[13] [-15  17  -2  11  -7   0 -20   8   7  16  15  -6   9  27  -7 -17  -1   7
   9  15 -25  15   7  -7]
[16] [-29 -20  27  -8  -7  -2  28  13  -1 -17   7 -14  -5  -7   3   8  -7  20
  -7  -4  13 -33  16  12]
[16] [-37  -2 -35   6  -2   2 -13   4   5  47  -8  28 -22 -20 -18 -21   5 -29
  11   3   5  34  -6  22]
[15] [ -2   4   4  15  -2  -2   5  -2  -6  11  19 -35  23  -6  -8  -9 -24   6
 -19   9  -2 -11   7 -14]
[12] [ 20  -5  -3 -14 -19   8  -6   4  -3 -22  -1  15 -23  -5   9  -7 -15   7
  19  19  12   3  -5  20]
[13] [ 35  29 -38  23 -37  10 -38  -8 -14  34  42 -37  14 -19 -20 -58 -77  -4
   0  68   0  32  -8  -3]
[15] [ 22 -25   1 -18  11   2   2   6   6 -21 -29  26 -12 -11   7  11   8   3
   9 -14  16  -5   0  -1]
[15] [-10   8   3   9  -4  -2   2  -1  -4   8  20 -31  16   0  -8  -6 -12   7
 -10   8  -8 -11   5  -8]
[13] [  4  30  12  -9 -11  -5 -25   3   8  -7  25 -24  21  35  -8  -6   6  22
  11  18 -34   0   6 -22]
[13] [  2 -17 -46  23  16  23 -18   5  -3  15 -18  16 -23  -5   7 -16   2 -10
  33   0 -12  10 -12  23]
[12] [ -9  10  47 -51 -32 -30  18  -1   4 -15  31 -38  26 -29 -30   9 -21  24
 -35  15  27 -28  18 -25]
[16] [ 34   0   6 -17   4 -12 -16   1  11   1  -4 -10  31 -10 -19  -5 -14  10
 -14   5   6   4   7 -43]
[12] [ 19  21  -9  13   2   3 -18  -8  -8   3  30 -59  35   8 -10 -11 -16  18
  -2  17 -30 -18  -1 -26]
[13] [-19   0   6  11  -8  -5   7   4   2  20   5   5   3  -3  -6 -11 -15  -8
 -16   6  11  14   8   1]
[16] [ 55  24  14 -21  -4  -7  -7 -20  -6 -33   8 -17  18   7   6  17   1   8
  -7   4  -3  -7 -12 -24]
[13] [  4  11  21 -46  42 -32  -5 -16  15  -3  -2 -56  67 -14 -41  44  55  18
 -27 -48 -24 -47   5 -79]
[13] [-44 -45   3 -13  10  -5  -1  36  25  22 -21  14   2 -20 -27 -16  -4  16
   5  -9  13  -8  31  -9]
[15] [-22 -52  10   1  20  -8  42   8   1  14 -25   1   6 -56 -12   9 -17  -7
 -38 -31  48 -26  16  -5]
[15] [ 69  -9  17 -23  10  -1  -8  -1   6 -47 -25  17   9  10  16  17   2  17
   4  -7   7  -5  -2 -28]
[12] [ 46  10   1  -2  11  -8 -40  10  28  10 -37  66  12  40   2 -11  12 -12
   6   0  -8  67   4 -41]
[15] [ -2 -14 -43  28   0  21  22 -20 -33  13   7 -23 -26 -52   8  -6 -27 -25
  -2   3  22 -18 -25  45]
[16] [ 19  22  -4 -43 -16 -16 -18 -14   4   1   5   2   3 -24 -24   3   5  -7
  -2  11  11  14 -12 -13]
[15] [-45  27  32  16  -5 -24  40 -20 -11  26  28 -28  24  -4  -8  18   5 -22
 -58 -16  10  -4   3  -8]
[12] [ -8  30  67 -18 -46 -22  17   7  11 -24  16  42 -10  48  17   5  -6   3
 -22  21  17  35  17   4]
[12] [ 48 -29 -36  26  10  20 -30  17  14  14 -57  96 -33  10  22 -31 -19 -28
  25   8  20  73  -5  10]
[16] [-30 -23  19 -10   7   0  24  11   2 -19  -3  -9  -7  -4   4  17  14  18
   3 -18   3 -38  12  11]
[13] [ -7  -7 -39  13  41   4 -16  -7   2  32 -18 -11  15 -15 -16   4  31 -15
   7 -29 -22  -3 -11 -17]
[12] [ 16  -8 -13  -1 -14  14  -4   2  -8 -17   0  10 -26  -6  13  -9 -17   4
  22  18   8   0  -8  28]
[13] [-36  -1   5   6  16  -4  -4  12  14  16  -7   9   7  24  -5   4  31   1
   5 -19 -21   4  11  -9]
[16] [ 51  22   6  23  -5   0 -29   2   6   2   7  -3  32  37   5 -23 -31   8
  -9  27 -16  32   6 -39]
[15] [  5  -7  20   1   6 -13  -8  16  25  15 -31  58   7  22  -1  -7   3 -11
 -15  -8  13  47  17 -26]
[12] [ 31   4  -3 -27 -13   5 -20   3   6 -30 -12  33 -26  14  12   2  11   7
  33  12  -2  14  -9  13]
[12] [-19 -37 -28   4   9  10  21  -1 -15  13   1 -35  -7 -65 -14  -5 -25  -1
  -5  -6  25 -40  -3  21]
[16] [-14   1  -8  31 -12   5  -8  13   3  30   7  12  -1  12  -1 -32 -30  -7
  -3  23   1  31  10   6]
[15] [ 14  -6 -29  32  -3  13 -22  10   3  29  -8  23  -5   2   1 -37 -34 -13
   8  23   3  40   1   4]
[16] [ 34  -5 -25  32  31  10 -12  -8  -3  14 -20   2  17   3   7  -3  -1 -15
  -5 -14 -10  13  -9 -21]
[ 16  20 -18  40  25   7 -26  -4   2  22   1 -14  30  38   4 -10   9  -5
   2  -3 -41  19  -3 -30] : [12]
[ 19  -2  28 -20  -2  -9  -2   7   9 -24   4 -16  23  10  -4   7  -5  27
  -7   2  -2 -18  14 -29] : [16]
[-42   4  15  18  12 -14  25  -7  -6  29  24 -56  39 -15 -20   6  -3   0
 -42 -16  -4 -29  12 -23] : [12]
[-19  34  55 -32 -37 -18  18  -3   1 -37  29   3  -9  36  11  22  18  15
  -6  10  -2  -6   6  11] : [12]
[ 34  22  20 -33 -25 -19 -13  -8   0  -9  35 -54  43 -20 -30  -9 -37  25
 -24  31   7 -15   7 -43] : [13]
[  1 -30 -21   1  29  12   8   0  -2  -9 -34  22 -22 -14  12  18  29  -9
  19 -32   3 -14 -10  17] : [13]
[  9  27  19  28 -22   4  37 -25 -26 -18   8  30 -33  22  46  18  -3 -34
 -21   1  20  24 -21  43] : [13]
[ 23   2   2 -14   2   2   3 -10  -6 -26  -5   1  -8  -1  11  16  11   2
   8  -6   1 -11 -11   4] : [15]
[ 46  43 -39  47  -2  15 -32 -24 -14  23   4  21  -5  33  22 -21  -9 -37
   8  22 -23  61 -30   5] : [16]
[-33  14  24  10   1 -11  12   2   6  11   4  11   6  29   4   9  21  -7
 -16 -13  -9  12   9  -4] : [13]
[  7 -29 -18 -22  23   5 -15  11  10  -6 -20  -8   5 -22 -16   2  12  18
  22 -14  -5 -26   4 -13] : [13]
[  7 -28 -21  -1   6  13  -7  11   0  -3  -8  -9  -7 -23  -4 -13 -17  13
  18   6   5 -18   3   8] : [15]
[ -6  19  18   8 -25   1  -2   6   0  -8  18   9  -9  34  13 -10  -9   6
   5  22  -9  16   5  13] : [13]
[-25 -42  15 -15  20  -7  31  11   9  -5 -33  26 -11 -27  -1  22  18  -3
 -12 -37  30 -20  11   4] : [13]
[ -9   0  -7   2  19   1  -7   0   5   6  -8  -1   6  10  -3   8  26   0
   8 -17 -19  -4  -1  -8] : [13]
[-19  10 -16  22  26  -4   2 -13  -2  34  -7  -3  14   0  -7   8  26 -26
 -15 -26 -13  11  -8 -12] : [13]
[ -1  23   9  11 -20  -9   3  -9  -6  18  23 -13  14  -1  -7 -12 -26 -10
 -26  19   8  18   1  -7] : [13]

<25> [ 17   9  28  13  34   4 -25 -18  -3 -27 -11 -11  -1 -16 -10 -10   5  -7
 -21 -33  -8  24  27  15]
<24> [  0 -16  13  -3 -18  28   8  27  35  -5   5   6  18  10 -14  -5  10   5
 -26  -3 -19  38   0 -55]
<23> [-15 -21 -10   1 -20  -3  15   8  -7   9   2   1   0   1  20   4  -7  -5
   1  -2 -11  -5  -9 -11]
<25> [-13 -18  -4 -13  20 -31  17  32 -36 -16 -12   8 -18 -14  27   1   8  26
  17 -24   3 -33  18   0]
<23> [  6  28  38  -3  30  27 -43 -20   1  -9 -34  34 -11  11 -18 -17 -21   9
   0   9   4  38  41  -2]
<24> [-15   3  -2 -10  -8   6   8  -2 -14  23 -23  37 -20 -12  12 -12 -34  -1
   2  -5 -26 -20  -9 -14]
<24> [ -5 -21   7  -8  10  19  -1  13  38 -18  18  -7  16   3  -5   3  28   5
 -25   0 -30  32  -7 -35]
<24> [ -4   3   2  -3  -3  -1  -8   0 -17  -4 -10  -8  -6  22   3   7  -1   2
   7   7  23  10  17  15]
<23> [-16  -5 -12 -27   9 -16  18  20 -29  -2 -14  -4 -30   0  19   6   4   3
 -11 -25 -15 -34 -11   3]
<16> [ -8   4   3   2  14   4 -22 -24   1   4  -3  17  -2   3   9  -1 -11   1
  19  26   0   7   7  12]
<25> [ 15  32  -3 -11   9  -6   7  10  -3  18 -15  18 -25 -21  -5 -14 -14 -11
 -17 -19 -20 -50 -30 -17]
<25> [-19 -12 -13  -3 -16  10   3 -24   4  13   9   4   9  10   1   9 -10   4
  18  29   0  16  -4  21]
<24> [-11 -31  -1   2  30   3 -10 -36  16 -34  30 -43  17 -10   3  16  35  -4
 -17 -10 -27  39   3  41]
<23> [ -1  -6  -8 -13  -4  -9  10  26  -7 -14   6 -33  -6  23   2  15  28   0
 -15 -10  13  -2  -3  -1]
<23> [-14 -31  -3  17 -15  -6   7   2  -9   4   3   4   5 -10  35  -1 -11 -13
   1 -10 -19  -1  -3 -17]
<25> [ 73  76  26  11  36  -5 -13   2  23 -13  -4  -6   3 -35 -74 -26  14   2
 -19 -31  28 -24   4  10]
<23> [-20 -30 -21  15  18 -25  -5 -30  -7   2  25  -3   5 -26  48   9   2 -12
  23  14 -24 -24 -20  24]
<16> [ 10  22  38  11 -28  39 -15  14  -4  28 -55  43 -27   5   7 -34 -58 -45
 -58 -40 -43   9  -7 -80]
<25> [  2   9 -10  -9  25 -22   2  -8 -17  -9   3  -7  -9 -13  -3   5  11  15
  19  -2  13 -26   4  40]
<16> [  9 -18   2  19  -9 -24  16  24 -18 -18   7 -13  19  -7   0   2  12  22
  27 -13  42   3  36  10]
<24> [ 51  45  -3  28  -1 -26 -13  17  12   5  19 -22  11   4 -18  -2  18 -19
  10  16  56 -39 -16  -6]
<24> [ -6  -8  -5   1  15  -7  -2 -31 -11 -10   7 -18   0 -13   1   7   4  -1
   3  -9  -6   5   6  48]
<23> [-18 -17 -12  -3 -18   8 -13   6  17   5  19 -17   7  46  24  21  17 -15
   1  44   7  19 -18 -22]
<24> [-13 -19   2  12  -4   1 -16 -14  -9  -4   2 -16   0  16  29   9  -2 -22
  -6   3  -5  18   3   5]
<16> [-31 -11 -14 -12  19   3 -17 -51 -13   8  -1  -5 -21   1  32  11 -13 -24
  -7   9 -41  -3 -23  40]
<24> [ 31  34   9   1   2  -1 -21  48  29  -2   8  -3   2  37 -10   0  28  -7
  -5  31  38 -12 -13 -60]
<16> [-16 -11  -5 -10   4   1   1   0  -2   1   0   9  -4   4  12   4   0   8
   8  11  -9   0  -1  -2]
<16> [-23 -22 -16  -1 -11  -7   8 -20 -14   1  10  -6  11   8   8  15  -2  17
  35  24  19  13  16  43]
<16> [-11  15  -2 -22  15  23 -21 -28  23   6   4   9  -4  20 -15   7   3   4
   2  40  -9  19 -11  13]
<23> [-15  19 -17 -29  34  -5  -6 -39  -7   4   2  11 -15  -8 -14   8   0  24
  30  29   0 -18  -5  64]
<25> [  4  14   4  -3   6   6   6 -19  -1   8 -10  27   1 -24 -25 -13 -21  19
  16  -1  -2  -2  12  21]
<25> [ 12  20 -20  -7  -7 -14  -5  13   5   3  19 -42  -6  36   2  21  29 -23
  -9  22  30 -24 -33   6]
<16> [ 16   5  27  25 -10   5 -15  -9 -23 -12 -22 -15   2   7  -6  -7 -16 -16
 -14 -31  23  33  40  15]
<16> [ -2  16   6 -25  67   3 -40 -15  28 -26  14  -1  -7  10  -5   8  39  15
   3  35  -9   7  -3  11]
<23> [  2 -20   0   1  12 -22  16   8 -25 -33   4 -39   3 -11  -2  10  25  14
  -4 -41  14   6  27  39]
<23> [ -2   2   0  23 -19   9  16 -32   3  42 -12  67   8 -61  -2 -32 -63   2
  24  -3 -37 -22 -10  -9]
<25> [-14   3 -19 -12  -8   0  21  -6   1  34  -4  40 -13 -29   9 -10 -28   2
  10   6 -37 -43 -36 -13]
<24> [ -2  28  -3 -15 -18  -2  19   4 -35  28 -37  40 -25  -8 -16 -14 -44  19
  23  -6  17 -33  11  15]
<25> [-43 -65  -9  16   0  11  -1 -39  17   1  26  14  24 -25  46   5  -9  -5
  11  15 -60  33  -8  -3]
<16> [-22 -11  -9  -3   6  -4  -6  -4   4  15   4  44   4  -3  22  -2 -13  23
  48  47   1 -11   2 -12]
[ -8  12  14 -27  24  26 -30   6  23  -9  -9   4 -17  35   0   4  15  -7
 -30  18 -21  24  -9 -33] : <24>
[ 22   3 -20  20 -25 -24  31   9   0  10  23 -17  21 -24 -16   1   5   2
  17  -8  26 -32 -13  15] : <16>
[  7   2 -20 -11  10 -15  16  10  18  -6  29 -17  11  -8 -15  10  33  16
  10  12   8 -21 -20  11] : <16>
[ -37 -104  -23   46  -16  -32   30  -24  -14  -24   49  -39   46  -43
   63   19   16   -2   23  -25  -28   25   13   35] : <24>
[-24 -38   3 -14 -30  24  41  37  16  10  -8  44  11 -18  -3 -14 -15  33
  -4 -15 -41  18   4 -62] : <24>
[ 16   5  -3   4  -2 -17  -4  61  21  -3  17   5   9  21  13   3  31   8
  15  31  32 -25 -12 -67] : <24>
[ -3   4  -4  -3 -20  11  11  11   9  25  -7  27  -5  -4   3 -10 -21  -6
  -5   5 -19 -16 -23 -36] : <16>
[  1  -3  13   1  13  -1 -11  14   0 -13  -6  12   2   5   3  -4   6  15
  12   6  12  10  23 -15] : <16>
[-22 -34  14   9 -10  22   4  -6   6   7 -13  38   6 -22  21 -16 -30   0
  -9 -15 -50  26   8 -38] : <25>
[  4   2  -5  19 -14  -7   2 -19 -12  14  -1   1   4 -12   6  -3 -21 -13
  10  -2   6 -10  -2  18] : <16>
[ -3  10 -15   2 -20  14   2 -24  27  31  15  23  15  -2 -14  -1 -17   1
  22  45  -1  -2 -25   1] : <23>
[-13 -18   5   5  -2   9  -5  -6   2   1  -4   6  -2  -3  22  -3  -9 -15
 -15  -8 -30  11  -5 -18] : <25>
[ -7   2   0   5 -33  17   4 -14  -3  23 -11  16   4  11  -7  -3 -30  -4
   8  14   6  16   4   2] : <16>
[ 42  49  14  28 -21  14 -11  -5  27  31  -5  31  14 -13 -37 -25 -30 -14
   6  17  22 -12 -10 -28] : <16>
[-14   0 -10   0  11 -13  -6 -22 -23  13  -9  13 -20 -14  29  -1 -21 -12
  10   0 -17 -30 -12  19] : <24>
[ 32  43  30   3  51  -1 -25 -28 -11 -19 -26   1 -20 -35 -28 -22  -8  -8
 -26 -47 -12  -8  18  33] : <25>
[ -5   4   6   6  -1  25 -16 -42  15  14  -3  10   0  -8  -2  -7 -24 -24
 -18   3 -36  20 -15   6] : <25>
[ 11 -17   9  25 -22  -1   8  19   4  -6   5 -13  17  -3   7  -4   2 -13
 -14 -21   3  14   6 -29] : <23>

(46) [ -4  35   0  75 -12   0  21 -30  28  -1  26  -8 -11 -11  -8  -8  67   9
 -20  54  22 -27  27 -26]
(41) [-37 -10  33  12  25 -20  -7 -17 -26  -1  -8  -5 -19  50 -23  -5  -1 -10
  -7   6 -21  39 -18 -10]
(46) [-11 -15  32  14  13  25   3 -28  14  -5  29   7  20  19 -16  -8 -13   4
  19  20   0 -16 -16  -8]
(46) [  3 -19  -1 -10   1   2 -20  -3  -5   5   0  16  15  -6  -4  -3 -20  -4
  -1 -10 -15  27   5   9]
(41) [ 12 -30 -67 -34  15   5 -28  29 -22  -2 -21 -22   2 -33  12  -1 -50  -6
   3 -24  -2 -13   9   9]
(42) [-34  -1  -5  18  27 -17  13 -16  -5   2 -19  11 -26  26   1  -7  12 -20
  14   6 -39  66  17  12]
(42) [-29   7  30 -23  -4   8  13 -52   6 -25   5   5  14  21  -8  12  18  17
   8  17  16  -2 -42  -7]
(41) [ 33  50  -5 -23 -52 -13   2 -32  -8 -27  -1  43  12 -16  23   6  28   7
 -25  15   5  41  11 -13]
(46) [-10  -5  46  12 -40  13   1 -17   1 -15  14  12  18   1 -11   7  10   6
  -5 -14  11  12 -23   2]
(46) [ -9  22  21 -12  36  21  37  -9  -5 -30   3 -29 -13  41  -9  -2  -3   3
  22  39  32 -76 -45 -35]
(41) [ -9  -3  18 -26  -4  -3   4 -36  11   3  22  15  11  23   6   2  -2  19
  13   4 -16  13 -11   4]
(41) [ -7  -8  18 -44  12  -9  -5 -12   6  13   6  -2   9  21  -4   9  -6  20
   4  -5  -1 -12 -25   5]
(46) [ 15  27  13  16 -23 -30 -17  12  -1  11  -3  20   3   4  20   4 -10 -16
  -2 -31  -2  52  12  11]
(41) [  1  -4 -14  28 -20  12  -5  18 -25 -26 -13 -10  -7 -20  -1  -4 -11 -20
  -8 -12  10   6   3  -6]
(43) [ -3   2 -29   0 -21   2 -19 -39 -17 -30   8   5  10 -12   9  -2 -11   3
  -7  10   2  22   2 -13]
(43) [  2 -15  11  37  16  38 -17 -36  29  -5  40   9  43 -11 -17 -12 -22   2
  19  32  20 -33  -5 -13]
(41) [ -2  12 -76   3 -21  21  -4 -14 -45 -73 -21 -29 -10 -31  23  -2 -31 -17
   4   5  29 -11  -7 -26]
(41) [ 28  -4 -27  48 -39 -11 -36  53 -30   0  -7  -9  -7 -36  10  -8 -31 -27
 -24 -42   3  24  33   1]
(42) [ 11   0 -16  26 -14  12 -22 -40  -1 -16  -6  54  28 -39 -12 -11  20 -16
 -24  32 -14  68  34  -4]
(42) [ -4  12  12  -9  -1  24  31 -25  28 -11  13  -2  10  -4  -2   7  30  20
  12  28  23 -47 -18  -6]
(43) [-32 -14   0   4  53  12 -43 -38  10 -11   1 -30  42   3 -26  10 -36   0
  15  16  61 -47 -56 -16]
(43) [-28 -16 -21  29  31 -12 -18 -37 -24  -8  13 -10 -19  33  -9 -20 -19  -8
   0  29 -33  34  15 -20]
(46) [ -1 -17 -17   9 -24   5   9  10  13  10  16  -5  -7 -16  18  -1  -2   8
  13 -24 -20   4  22  21]
(43) [ 25  52 -40 -35  88 -42 -21 -26  34  41 -21  22  12   8   5   0  17   1
  -5  63  14  -4  21 -13]
(42) [ 30  33 -56 -22 -11 -16 -10  -3 -14 -16  -3   2  -5 -11  38  -2 -23  -2
   2   2   3   7  20 -11]
(43) [-19  20 -64  -6 -12 -24 -12 -54 -12 -25  -3  -9 -12  -7  27   4  10  10
  -5  16  -2  35  13  -9]
(41) [-24 -48 -25 -41  32  -4 -27   0 -60 -18 -47   9 -12  10 -21  -8 -36 -24
 -14 -10 -47  72  -4   5]
(42) [  2   9  -6   3  22   0  24  11  22  18   4  -9 -13   6   6  -2  15   5
  14  13  -2 -29  11   3]
(42) [ 10  24 -15 -17  31 -32  -3 -12  25  35  13   3  -5  20  16  -1   6  15
   7  19 -10  -5  18   0]
(46) [ -4  -2  10 -28 -25  -6  16  30   1   3  -5 -15 -10   8  25  16 -19   5
  24 -55   0  -4 -19  26]
(43) [ -9  20   8  13  14 -26  16  -8  11  20   3  -3 -25  24  -1  -2  39   8
 -10  23 -13   5  15  -6]
(43) [ 19  25 -91   4 -47 -28 -52 -25 -11 -19   5 -13  14 -53  45   8 -23   7
 -17 -19  27  22  26  -4]
(43) [ -2 -21  14 -17   0  14  12  39  -8   0 -17  -6  -4  -1  -3   5 -18 -10
  13 -33  -4  -7 -15  18]
(46) [  5  28 -31 -12   1 -11  34  33   0  -3 -10 -36 -38   9  33   6   0   3
  20 -13   9 -42   2   1]
(42) [-33 -11   2  33  76  -8 -18   2  33  34   5 -38   6  23 -14   1 -25  -8
  33   5  27 -42 -19   5]
(42) [  7  23   3 -47   5 -38  32  36 -20  15 -12 -14 -51  51  28   2  -2   7
   8 -21 -34   4   2   4]
(42) [ 15  -8  42 -40 -27  -3   9  57 -46 -10 -18 -13 -20  25  -6   6 -19  -2
 -17 -42  -3 -15 -32  -5]
(43) [-12 -14 -31 -60  43   0 -21  15 -18 -12 -49 -16  12  -6   2  16 -46 -15
  19 -26  23  -4 -39  13]
(46) [  6 -20 -36  18 -71  13  -9 -16  -4 -16  16   8   8 -56  12  -1  19  14
 -24 -14 -12  26  33  10]
(41) [-23  18   1  40   2  -9   0 -19   1 -13  29 -44 -14  30  11  -1 -14   6
  18   5  28 -39 -20 -22]
(41) [-21 -22  56   5  -6 -16 -16  -4  -7  19  22  -2   2  42 -14   1 -17   7
   0 -27 -18  22 -22   6]
(43) [ 11  -9  12 -43 -50  33   5  25  -2 -31 -21   0  31 -43   7  26 -14   3
   7 -50  43 -26 -43  21]
(42) [ 16   1 -10 -11 -23 -24 -11  -3  11  30  24   8  -2  -4  15  -1  10  23
 -15  -8 -23  13  28   9]
(46) [  3   5 -46  14   8   1  16   3  12   6   7 -20 -21 -15  13  -7  16   8
   2  20  -4 -30  30  -4]
[ 20 -35 -81 -14  -3  12 -31  -8 -37 -14 -23  17   0 -60 -13 -18   6  -4
 -49  31 -34  34  52 -11] : (46)
[-13   3 -43  39  -8  41  20 -14 -17 -62 -29   7  -3 -37   5  -8  -1 -38
  18  15   8  28  11  -4] : (42)
[ -3  29 -25 -12  26   8  18 -17  13 -21  -3 -19   0   6  17   5  -8   2
  30  22  32 -45 -19 -13] : (42)
[  8  32 -29 -20  -1  -1   9 -22 -24 -42 -24  18  -6   2  19  -2  -7 -17
   6  18   0  32   0 -15] : (42)
[-16  -6  26  -7 -18   6   8 -32   5  -8   8  15   9   5 -11   5  26  14
  -7   8  -6  17 -12   2] : (42)
[-16   0  18 -14  17  -3   8  16 -22 -13 -19 -19 -15  30  -4   5 -20 -11
  12 -15   7  -7 -32  -4] : (42)
[ -5  -4  49  35  -6  22  10 -31  13  -5  35  15  13  16 -26 -11  21   9
  -6  36  -1 -14  -6 -20] : (43)
[  1   2   3 -20 -20   7  -8  -7 -16 -25   1 -10  11  -1   4   8 -18   6
  -1 -12  23 -16 -29  -9] : (42)
[ -4 -12  11   8 -11  23  12 -11  -7 -19  10   2   2  -1 -12  -6   6   3
  -2  15  -3 -11  -5 -10] : (46)
[ -2 -67  32  55 -41  25 -51  23  -5  16  16   3  37 -50 -43  -4 -11  -5
 -37 -37   4  12   6  15] : (42)
[ 11 -16  26  -4 -31  28   7  44 -45 -37 -27  -2  -3 -11 -18   0 -17 -23
 -16 -26  11  -5 -24  -8] : (42)
[ 19  -2   2   5 -21   0 -11  35 -17  -1 -22   7   2 -26  -7   2   2 -14
 -24 -20   7  11   6   3] : (41)
[  0  -5 -18  60 -20  24   7  14  10 -12  23 -23  -3 -22  12  -9 -17 -10
  21 -11  13 -28  16   0] : (41)
[ 17   8 -41  25 -24   1  15  16 -15 -11  -4  -1 -28 -24  14 -13  18  -8
 -16  10 -20  11  45  -7] : (46)
[ -1  11 -36  54  51 -34 -51   6  33  49  21 -40   9  -5   4  -3 -24  -1
   4   7  36 -40  18  -6] : (43)
[  7  41  41  46 -33 -26 -14 -12  21  10  24  22  15  14  18   5   0  -9
   7 -21  15  41   3   5] : (46)
[ -2  -4 -17  19  17  21 -31  -5  -5 -25  -6 -18  30 -22  -8   2 -40 -17
  10   1  49 -29 -26 -13] : (42)
[ -5  30  22  34  20 -11  -6 -30  20   6  12   3  11  13 -14   0  26   1
  -9  38  29 -13  -7 -21] : (46)
[ 24  17 -55 -19 -20 -27 -16  32 -41 -15 -14 -16 -26  -1  42  -3 -47 -13
   1 -36 -11  22  18  -3] : (42)
[  4  -1 -30 -20  42 -20 -49 -28  20  26   7   7  33  -4   5   3 -34   5
   8   8  10   8   2   4] : (46)
